Below is a small trained network, with its code and all its weights. Each question gives an input and a class and asks what happens when units are switched off, that is, made to give their printed mean instead of their output.

import numpy as np


def w(rows, s, z=0):
    codes = np.array(rows[::2]) - 128.0
    scale = np.full(codes.shape[1], s)
    scale[-1] = z or s
    return codes * scale


def norm(h):
    return h / np.sqrt((h * h).mean(-1, keepdims=True) + 1e-5)


def f(y):
    return y / 2 * (1 + np.tanh(0.7978845608 * (y + 0.044715 * y**3)))


def log_softmax(a):
    a = a - a.max(-1, keepdims=True)
    return a - np.log(np.exp(a).sum(-1, keepdims=True))


def net(x, mask):
    res = np.array(x, float).reshape(1, 3) / 4 @ E
    u = 0
    for l in range(3):
        y = f(norm(res) @ A[l][:, :-1].T + A[l][:, -1])
        res = res + np.where(mask[u : u + 10], y, B[l][:, -1]) @ B[l][:, :-1]
        u += 10
    return log_softmax(norm(res)[-1] @ U[:, :-1].T + U[:, -1])


A, B = {}, {}
E = w([
[115,53,254,119,126,120,118],'x0',
[63,188,160,120,136,163,47],'x1',
[138,175,145,47,122,57,174],'x2',
],0.0092)
A[0] = w([
[145,170,150,74,109,58,174,133],'L0N0',
[190,55,121,169,111,162,149,133],'L0N1',
[123,94,79,154,97,215,143,14],'L0N2',
[127,180,126,74,116,54,213,86],'L0N3',
[87,177,196,195,132,164,102,56],'L0N4',
[120,109,131,201,152,238,216,3],'L0N5',
[156,73,255,103,55,116,130,242],'L0N6',
[129,156,57,135,199,192,107,172],'L0N7',
[151,186,169,101,157,109,26,146],'L0N8',
[189,72,75,93,94,70,188,44],'L0N9',
],0.0064,0.0015)
B[0] = w([
[123,64,96,91,110,192,3,202],'L0N0',
[82,136,127,104,53,101,100,190],'L0N1',
[180,156,124,118,134,109,62,166],'L0N2',
[131,77,118,66,77,143,80,218],'L0N3',
[111,147,78,102,128,52,138,174],'L0N4',
[155,114,94,89,167,110,38,167],'L0N5',
[160,170,90,109,34,219,165,254],'L0N6',
[46,105,161,85,47,112,200,215],'L0N7',
[99,126,148,176,134,31,149,180],'L0N8',
[135,188,173,190,183,24,104,207],'L0N9',
],0.0058,0.0046)
A[1] = w([
[211,169,87,139,116,184,154,177],'L1N0',
[117,120,233,105,151,142,129,232],'L1N1',
[80,185,91,150,118,89,170,191],'L1N2',
[216,30,127,136,131,127,192,255],'L1N3',
[89,40,64,255,165,176,105,129],'L1N4',
[213,129,110,160,174,132,157,171],'L1N5',
[168,161,2,95,175,134,163,100],'L1N6',
[107,78,100,143,156,98,71,87],'L1N7',
[82,112,104,127,14,83,122,167],'L1N8',
[109,203,60,96,210,157,144,152],'L1N9',
],0.0082,0.0016)
B[1] = w([
[105,143,234,103,185,150,138,163],'L1N0',
[40,152,39,170,73,149,210,174],'L1N1',
[82,82,228,227,200,145,121,193],'L1N2',
[2,208,85,227,130,75,139,203],'L1N3',
[115,5,63,5,151,41,144,215],'L1N4',
[19,247,224,79,133,100,107,137],'L1N5',
[115,85,165,149,19,201,155,213],'L1N6',
[193,163,221,134,79,149,97,150],'L1N7',
[205,122,174,142,186,154,35,254],'L1N8',
[105,65,187,100,11,138,211,188],'L1N9',
],0.0056,0.006)
A[2] = w([
[188,129,98,171,136,47,164,73],'L2N0',
[127,79,141,169,76,205,181,136],'L2N1',
[137,63,104,193,175,149,114,90],'L2N2',
[255,154,203,152,170,197,84,117],'L2N3',
[99,177,47,130,254,118,178,3],'L2N4',
[133,134,130,38,118,89,139,95],'L2N5',
[97,128,127,143,151,58,209,107],'L2N6',
[84,196,149,137,120,110,76,162],'L2N7',
[143,90,96,18,117,93,106,95],'L2N8',
[167,121,96,191,216,128,110,72],'L2N9',
],0.0096,0.0029)
B[2] = w([
[36,135,164,218,101,117,111,151],'L2N0',
[164,207,168,102,119,172,192,254],'L2N1',
[201,133,59,30,133,142,71,152],'L2N2',
[218,116,255,203,229,171,80,155],'L2N3',
[134,111,58,132,123,211,202,116],'L2N4',
[133,90,69,98,119,187,136,177],'L2N5',
[132,117,138,108,209,146,58,158],'L2N6',
[165,84,95,193,163,56,140,217],'L2N7',
[138,74,68,84,153,185,67,233],'L2N8',
[146,118,152,165,100,203,123,121],'L2N9',
],0.0091,0.0055)
U = w([
[143,47,38,25,85,162,52,165],'0',
[118,189,186,127,38,185,254,177],'1',
[41,124,131,228,141,6,99,151],'2',
[234,118,203,163,201,151,79,153],'3',
[157,203,86,91,210,108,155,23],'4',
[192,173,69,123,168,94,179,4],'5',
[173,197,68,114,197,112,161,3],'6',
[171,156,84,107,199,99,195,1],'7',
],0.015,0.0097)

Each question gives the input, the list of numbers given to net, and the class t.
The units are the neurons (one row each of A and B). Each row of codes is followed by its name. A weight is (code - 128) times the scale printed after its matrix; where a second scale follows, it is the last column's (A, B and U).
mask holds one flag per neuron, layer by layer. A switched-off neuron (its flag False) gives its mean, the last column of its row in B, instead of its output. The means were averaged over made-up inputs and are rounded, as every weight is.
A unit's drop is (log p(t) with every unit on - log p(t) with that unit switched off) / (log p(t) with every unit on - log p(t) with every unit switched off).
The circuit of an input: a set's keep is (log p(t) with only the set's units on - log p(t) with every unit switched off) / (log p(t) with every unit on - log p(t) with every unit switched off). Starting from the 12 units with the biggest drops (on a tie, the unit counted first), units are removed one at a time, each time the one whose removal leaves the highest keep (on an exact tie, the one counted first), for as long as the keep stays at least 0.8.
circuit, biggest first: the units of the circuit, biggest drop first
unit that matters most: the unit with the biggest drop
top k neurons: the k neurons with the biggest drops, biggest first
k most important neurons of layer l: the k neurons of layer l with the biggest drops, biggest first
drop when u is switched off: that unit's drop, to one decimal
input [2,-6,7], class 0: circuit, biggest first	L0N0
input [5,-6,-6], class 0: top 3 neurons	L2N2; L0N1; L1N4
input [7,-4,7], class 0: top 3 neurons	L1N6; L0N0; L1N2
input [-1,3,-3], class 3: 3 most important neurons of layer 0	L0N7; L0N4; L0N0
input [0,-3,1], class 3: top 3 neurons	L2N3; L0N0; L0N1
input [-8,3,8], class 0: circuit, biggest first	L0N3; L2N8
input [7,-4,-7], class 0: 3 most important neurons of layer 1	L1N4; L1N6; L1N9
input [6,7,7], class 0: top 3 neurons	L1N3; L0N9; L1N2
input [0,0,1], class 3: top 3 neurons	L2N3; L1N4; L1N7
input [-8,7,5], class 1: top 3 neurons	L1N9; L1N6; L0N9
input [0,0,-3], class 3: top 4 neurons	L2N3; L1N7; L0N1; L0N2
input [4,5,-4], class 2: top 3 neurons	L0N4; L1N6; L1N9
input [5,6,-3], class 2: 2 most important neurons of layer 0	L0N4; L0N8
input [3,1,3], class 3: top 3 neurons	L0N6; L1N4; L2N3
input [4,-2,-8], class 0: circuit, biggest first	L1N4
input [-8,-6,-6], class 1: top 2 neurons	L1N6; L0N0
input [0,6,-5], class 2: top 2 neurons	L0N0; L0N4
input [-1,3,1], class 3: drop when L2N8 is switched off	-0.1
input [5,2,1], class 1: drop when L1N1 is switched off	0.7
input [-5,-2,7], class 0: unit that matters most	L0N3
input [3,1,-7], class 0: drop when L1N4 is switched off	3.0
